Below are the code and all the weights of a small trained network. Each question names an input and a class and asks about switching units off, where a switched-off unit gives its printed mean instead of its output.

import numpy as np


def w(rows, s, z=0):
    codes = np.array(rows[::2]) - 128.0
    scale = np.full(codes.shape[1], s)
    scale[-1] = z or s
    return codes * scale


def norm(h):
    return h / np.sqrt((h * h).mean(-1, keepdims=True) + 1e-5)


def f(y):
    return y / 2 * (1 + np.tanh(0.7978845608 * (y + 0.044715 * y**3)))


def log_softmax(a):
    a = a - a.max(-1, keepdims=True)
    return a - np.log(np.exp(a).sum(-1, keepdims=True))


def net(x, mask):
    res = np.array(x, float).reshape(1, 4) / 4 @ E
    u = 0
    for l in range(3):
        y = f(norm(res) @ A[l][:, :-1].T + A[l][:, -1])
        res = res + np.where(mask[u : u + 7], y, B[l][:, -1]) @ B[l][:, :-1]
        u += 7
    return log_softmax(norm(res)[-1] @ U[:, :-1].T + U[:, -1])


A, B = {}, {}
E = w([
[75,17,193,99,177,2],'x0',
[18,149,76,128,205,80],'x1',
[79,93,123,101,113,168],'x2',
[158,63,70,189,139,138],'x3',
],0.007)
A[0] = w([
[102,111,18,147,165,98,138],'0.n0',
[138,148,39,129,235,162,25],'0.n1',
[67,212,41,140,158,145,137],'0.n2',
[69,213,198,123,86,202,27],'0.n3',
[140,115,223,74,117,119,145],'0.n4',
[191,149,179,114,43,254,219],'0.n5',
[141,44,69,171,113,156,253],'0.n6',
],0.0077,0.0012)
B[0] = w([
[152,195,42,102,163,117,184],'0.n0',
[147,106,123,109,48,88,171],'0.n1',
[116,159,218,231,39,168,205],'0.n2',
[118,159,120,158,80,96,182],'0.n3',
[163,82,188,135,82,51,177],'0.n4',
[121,107,137,84,255,141,254],'0.n5',
[169,135,99,237,90,87,175],'0.n6',
],0.0079,0.0065)
A[1] = w([
[166,123,89,152,128,190,131],'1.n0',
[226,158,178,151,88,145,85],'1.n1',
[31,150,87,92,195,49,98],'1.n2',
[170,114,93,130,85,160,86],'1.n3',
[124,62,16,155,112,51,144],'1.n4',
[74,223,255,53,144,105,252],'1.n5',
[207,116,126,98,100,213,147],'1.n6',
],0.0075,0.0032)
B[1] = w([
[117,140,69,133,142,2,155],'1.n0',
[80,127,171,139,178,105,163],'1.n1',
[126,147,93,128,187,163,178],'1.n2',
[123,131,81,115,124,80,129],'1.n3',
[177,130,171,126,170,143,193],'1.n4',
[136,158,120,66,96,185,254],'1.n5',
[72,107,104,89,202,104,162],'1.n6',
],0.0096,0.0068)
A[2] = w([
[185,141,78,72,182,171,252],'2.n0',
[171,190,123,83,128,70,199],'2.n1',
[137,136,193,10,155,149,134],'2.n2',
[185,100,108,149,174,105,115],'2.n3',
[109,170,164,101,152,168,130],'2.n4',
[202,63,159,90,79,109,40],'2.n5',
[111,171,144,112,64,168,102],'2.n6',
],0.012,0.0018)
B[2] = w([
[67,81,91,120,177,20,219],'2.n0',
[58,69,101,108,81,188,176],'2.n1',
[91,206,49,92,61,41,254],'2.n2',
[125,92,162,122,155,208,190],'2.n3',
[101,151,161,46,61,158,189],'2.n4',
[221,2,208,177,36,167,175],'2.n5',
[190,68,175,160,234,194,178],'2.n6',
],0.0085,0.0092)
U = w([
[45,201,59,17,121,93,200],'0',
[110,81,57,145,236,85,249],'1',
[110,217,195,137,96,250,108],'2',
[143,213,37,224,123,153,33],'3',
[146,94,166,65,35,90,98],'4',
[205,56,184,182,140,148,22],'5',
],0.015,0.0021)

Each question gives the input, the list of numbers given to net, and the class t.
The units are the neurons (one row each of A and B). Each row of codes is followed by its name. A weight is (code - 128) times the scale printed after its matrix; where a second scale follows, it is the last column's (A, B and U).
mask holds one flag per neuron, layer by layer. A switched-off neuron (its flag False) gives its mean, the last column of its row in B, instead of its output. The means were averaged over made-up inputs and are rounded, as every weight is.
A unit's drop is (log p(t) with every unit on - log p(t) with that unit switched off) / (log p(t) with every unit on - log p(t) with every unit switched off).
The circuit of an input: a set's keep is (log p(t) with only the set's units on - log p(t) with every unit switched off) / (log p(t) with every unit on - log p(t) with every unit switched off). Starting from the 12 units with the biggest drops (on a tie, the unit counted first), units are removed one at a time, each time the one whose removal leaves the highest keep (on an exact tie, the one counted first), for as long as the keep stays at least 0.8.
units of the circuit, in order: the units of the circuit, biggest drop first
k most important neurons: the k neurons with the biggest drops, biggest first
k most important neurons of layer l: the k neurons of layer l with the biggest drops, biggest first
drop when u is switched off: that unit's drop, to one decimal
input [-6,2,-4,-8], class 2: units of the circuit, in order -> (0.n2)
input [0,7,1,-6], class 2: units of the circuit, in order -> (0.n2, 2.n0)
input [-4,-8,-2,1], class 1: 2 most important neurons of layer 1 -> (1.n5, 1.n0)
input [-1,4,3,1], class 3: 2 most important neurons -> (0.n2, 0.n0)
input [2,-1,-6,7], class 5: 2 most important neurons -> (0.n5, 2.n2)
input [0,4,-7,7], class 3: units of the circuit, in order -> (0.n5, 2.n0)
input [-1,2,-5,6], class 3: 3 most important neurons -> (0.n5, 0.n6, 0.n0)
input [-2,4,1,3], class 3: units of the circuit, in order -> (0.n2, 0.n0)
input [-4,5,-4,2], class 3: 2 most important neurons of layer 0 -> (0.n2, 0.n0)
input [0,5,-3,-7], class 2: units of the circuit, in order -> (0.n2, 2.n0)
input [-5,4,-4,1], class 3: 3 most important neurons of layer 1 -> (1.n5, 1.n4, 1.n0)
input [-1,2,-7,6], class 3: 4 most important neurons -> (0.n5, 0.n6, 0.n0, 2.n0)
input [-1,-7,7,-6], class 0: 2 most important neurons -> (0.n5, 2.n2)
input [-2,6,-6,2], class 3: units of the circuit, in order -> (0.n2)
input [0,-8,8,-3], class 0: 3 most important neurons -> (0.n5, 2.n2, 1.n6)
input [0,-5,-6,7], class 1: 2 most important neurons -> (0.n4, 0.n2)
input [-6,5,4,0], class 2: 3 most important neurons -> (0.n2, 2.n2, 2.n0)
input [-5,-1,0,1], class 1: 2 most important neurons of layer 1 -> (1.n5, 1.n0)
input [-3,6,-2,7], class 3: drop when 0.n2 is switched off -> 0.2
input [-5,7,7,-2], class 2: units of the circuit, in order -> (0.n2)
input [0,-6,-8,1], class 1: drop when 1.n5 is switched off -> 0.3
input [-4,8,-3,-8], class 2: drop when 0.n2 is switched off -> 0.2
